Below are the code and all the weights of a small trained network. Each question names an input and a class and asks about switching units off, where a switched-off unit gives its printed mean instead of its output.

import numpy as np


def w(rows, s, z=0):
    codes = np.array(rows[::2]) - 128.0
    scale = np.full(codes.shape[1], s)
    scale[-1] = z or s
    return codes * scale


def f(y):
    return np.maximum(y, 0)


def log_softmax(a):
    a = a - a.max(-1, keepdims=True)
    return a - np.log(np.exp(a).sum(-1, keepdims=True))


def net(x, mask):
    res = np.array(x, float).reshape(1, 4) / 4 @ E
    y = f(res @ A[0][:, :-1].T + A[0][:, -1])
    res = res + np.where(mask, y, B[0][:, -1]) @ B[0][:, :-1]
    return log_softmax(res[-1] @ U[:, :-1].T + U[:, -1])


A, B = {}, {}
E = w([
[110,104,6,170,131,183,140,118,53,69],'x0',
[186,105,111,128,180,70,197,81,97,132],'x1',
[147,150,169,175,165,221,118,41,165,61],'x2',
[162,191,94,170,78,154,100,195,79,87],'x3',
],0.015)
A[0] = w([
[168,52,191,68,200,79,188,119,158,223,184],'n1',
[126,88,101,134,169,22,169,158,81,146,152],'n2',
[97,213,153,164,69,204,35,166,240,70,254],'n3',
[70,156,135,72,52,118,156,235,153,204,41],'n4',
[80,79,8,119,56,208,161,161,12,125,113],'n5',
[121,16,44,111,141,78,253,101,121,165,167],'n6',
[162,111,58,157,112,62,146,130,93,189,125],'n7',
],0.0075,0.006)
B[0] = w([
[84,98,169,121,31,67,115,113,69,125,247],'n1',
[137,198,89,137,158,95,129,91,94,125,209],'n2',
[164,115,206,169,119,201,118,153,104,184,253],'n3',
[119,209,90,141,135,208,184,107,177,126,199],'n4',
[185,96,115,157,128,107,8,198,89,205,244],'n5',
[30,145,76,211,128,32,93,95,115,103,233],'n6',
[141,125,49,100,139,139,166,167,130,83,193],'n7',
],0.012,0.017)
U = w([
[160,139,96,188,165,249,110,138,78,86,137],'0',
[181,112,196,129,98,99,67,198,121,173,58],'1',
[166,189,33,97,146,130,178,167,156,83,61],'2',
[140,164,214,152,139,165,165,37,194,122,253],'3',
[106,214,59,163,164,128,117,139,107,128,162],'4',
[85,79,136,147,145,94,148,67,105,83,139],'5',
[164,127,116,120,189,115,142,120,221,131,56],'6',
],0.011,0.0059)

Each question gives the input, the list of numbers given to net, and the class t.
The units are the neurons (one row each of A and B). Each row of codes is followed by its name. A weight is (code - 128) times the scale printed after its matrix; where a second scale follows, it is the last column's (A, B and U).
mask holds one flag per neuron, in row order. A switched-off neuron (its flag False) gives its mean, the last column of its row in B, instead of its output. The means were averaged over made-up inputs and are rounded, as every weight is.
A unit's drop is (log p(t) with every unit on - log p(t) with that unit switched off) / (log p(t) with every unit on - log p(t) with every unit switched off).
The circuit of an input: a set's keep is (log p(t) with only the set's units on - log p(t) with every unit switched off) / (log p(t) with every unit on - log p(t) with every unit switched off). Starting from all 7 units, units are removed one at a time, each time the one whose removal leaves the highest keep (on an exact tie, the one counted first), for as long as the keep stays at least 0.8.
circuit, biggest first: the units of the circuit, biggest drop first
most important unit: the unit with the biggest drop
k most important neurons: the k neurons with the biggest drops, biggest first
drop of u: that unit's drop, to one decimal
input [-7,-7,4,2], class 3: 2 most important neurons -> [n5, n1]
input [-5,-1,-1,-7], class 5: 2 most important neurons -> [n5, n1]
input [0,1,0,5], class 1: circuit, biggest first -> [n4]
input [-4,4,6,-4], class 5: 3 most important neurons -> [n1, n3, n5]
input [8,-6,0,-8], class 1: 3 most important neurons -> [n5, n4, n2]
input [-2,-6,2,8], class 0: 3 most important neurons -> [n1, n5, n4]
input [1,-4,5,-3], class 3: 2 most important neurons -> [n5, n7]
input [6,-4,1,-1], class 1: 2 most important neurons -> [n5, n4]
input [-6,6,0,0], class 5: 2 most important neurons -> [n5, n3]
input [-4,-8,-8,8], class 0: circuit, biggest first -> [n4, n3]
input [1,-8,8,-5], class 3: 3 most important neurons -> [n5, n7, n2]
input [8,7,2,3], class 4: 2 most important neurons -> [n6, n3]
input [7,-4,2,6], class 1: drop of n3 -> 0.0
input [-2,-6,2,-3], class 3: drop of n5 -> 1.5
input [-4,-3,-6,-7], class 5: most important unit -> n1
input [-3,-6,-1,-7], class 3: drop of n5 -> 1.1
